Below are the code and all the weights of a small trained network. Each question names an input and a class and asks about switching units off, where a switched-off unit gives its printed mean instead of its output.

import numpy as np


def w(rows, s, z=0):
    codes = np.array(rows[::2]) - 128.0
    scale = np.full(codes.shape[1], s)
    scale[-1] = z or s
    return codes * scale


def f(y):
    return np.maximum(y, 0)


def log_softmax(a):
    a = a - a.max(-1, keepdims=True)
    return a - np.log(np.exp(a).sum(-1, keepdims=True))


def net(x, mask):
    res = np.array(x, float).reshape(1, 8) / 4 @ E
    y = f(res @ A[0][:, :-1].T + A[0][:, -1])
    res = res + np.where(mask, y, B[0][:, -1]) @ B[0][:, :-1]
    return log_softmax(res[-1] @ U[:, :-1].T + U[:, -1])


A, B = {}, {}
E = w([
[112,134,228,183,207,207,251,133],'x0',
[191,106,97,169,249,118,18,205],'x1',
[203,86,101,2,204,89,171,97],'x2',
[118,34,120,115,55,74,100,183],'x3',
[87,173,115,168,97,207,58,92],'x4',
[105,33,142,70,78,244,167,85],'x5',
[209,89,170,113,204,174,9,17],'x6',
[95,204,161,78,138,221,151,158],'x7',
],0.0072)
A[0] = w([
[157,123,147,156,191,120,151,175,73],'n1',
[86,118,197,112,254,81,125,140,180],'n2',
[104,127,150,69,24,120,153,132,242],'n3',
[189,68,75,170,105,154,99,145,159],'n4',
[143,156,212,149,216,157,153,190,198],'n5',
[127,155,121,143,133,76,160,158,70],'n6',
[92,56,121,44,57,126,115,159,148],'n7',
[159,128,6,146,60,107,12,172,226],'n8',
[115,176,85,148,116,176,57,132,213],'n9',
[123,154,141,82,55,210,105,86,239],'n10',
[155,73,182,61,116,141,113,145,197],'n11',
[170,197,97,153,178,100,131,66,93],'n12',
[126,130,149,137,195,162,186,107,193],'n13',
[225,90,174,106,129,90,120,72,124],'n14',
[111,165,65,115,160,69,90,119,254],'n15',
],0.009,0.0032)
B[0] = w([
[193,121,83,173,180,165,136,178,174],'n1',
[212,182,38,137,196,107,73,249,201],'n2',
[27,103,97,110,95,149,218,12,221],'n3',
[69,8,126,177,111,135,114,149,175],'n4',
[152,210,145,169,202,179,181,224,217],'n5',
[93,224,4,170,196,87,143,196,165],'n6',
[92,90,150,152,71,29,200,75,211],'n7',
[101,89,116,126,3,57,87,190,246],'n8',
[180,121,211,162,36,205,64,149,191],'n9',
[70,125,207,120,74,138,119,43,211],'n10',
[138,53,163,151,209,47,187,107,186],'n11',
[172,188,96,98,154,182,84,106,182],'n12',
[105,118,196,180,251,149,146,195,195],'n13',
[115,30,147,79,196,128,79,51,188],'n14',
[180,186,60,21,75,109,72,141,202],'n15',
],0.0064,0.012)
U = w([
[198,241,157,30,48,145,48,119,91],'0',
[137,163,39,59,43,68,161,132,119],'1',
[169,47,131,67,194,127,77,107,110],'2',
[48,174,223,170,69,255,184,105,226],'3',
[187,178,106,152,173,164,179,230,146],'4',
[116,27,159,136,37,113,23,164,2],'5',
[111,68,159,15,77,90,227,81,118],'6',
],0.0088,0.0036)

Each question gives the input, the list of numbers given to net, and the class t.
The units are the neurons (one row each of A and B). Each row of codes is followed by its name. A weight is (code - 128) times the scale printed after its matrix; where a second scale follows, it is the last column's (A, B and U).
mask holds one flag per neuron, in row order. A switched-off neuron (its flag False) gives its mean, the last column of its row in B, instead of its output. The means were averaged over made-up inputs and are rounded, as every weight is.
A unit's drop is (log p(t) with every unit on - log p(t) with that unit switched off) / (log p(t) with every unit on - log p(t) with every unit switched off).
The circuit of an input: a set's keep is (log p(t) with only the set's units on - log p(t) with every unit switched off) / (log p(t) with every unit on - log p(t) with every unit switched off). Starting from the 12 units with the biggest drops (on a tie, the unit counted first), units are removed one at a time, each time the one whose removal leaves the highest keep (on an exact tie, the one counted first), for as long as the keep stays at least 0.8.
circuit, biggest first: the units of the circuit, biggest drop first
most important unit: the unit with the biggest drop
k most important neurons: the k neurons with the biggest drops, biggest first
drop when u is switched off: that unit's drop, to one decimal
input [-7,-2,-1,0,7,8,-5,1], class 6: circuit, biggest first	n7; n3
input [-6,-5,-1,4,2,-3,0,3], class 6: most important unit	n3
input [-4,3,1,-2,1,3,-2,4], class 5: circuit, biggest first	n5; n9
input [-5,-2,8,-2,1,-7,4,-8], class 0: 3 most important neurons	n15; n12; n8
input [4,-8,6,1,-2,-8,-4,-3], class 4: circuit, biggest first	n8; n6
input [-5,-5,-6,2,0,6,0,-1], class 6: circuit, biggest first	n7; n3
input [-3,7,0,-3,8,-1,7,-2], class 5: 2 most important neurons	n4; n8
input [7,3,7,-3,-1,8,2,4], class 4: drop when n5 is switched off	0.1
input [-6,-4,-4,7,1,7,-3,-1], class 6: drop when n3 is switched off	0.2
input [7,-2,-6,-6,-3,3,7,-8], class 4: drop when n3 is switched off	0.2
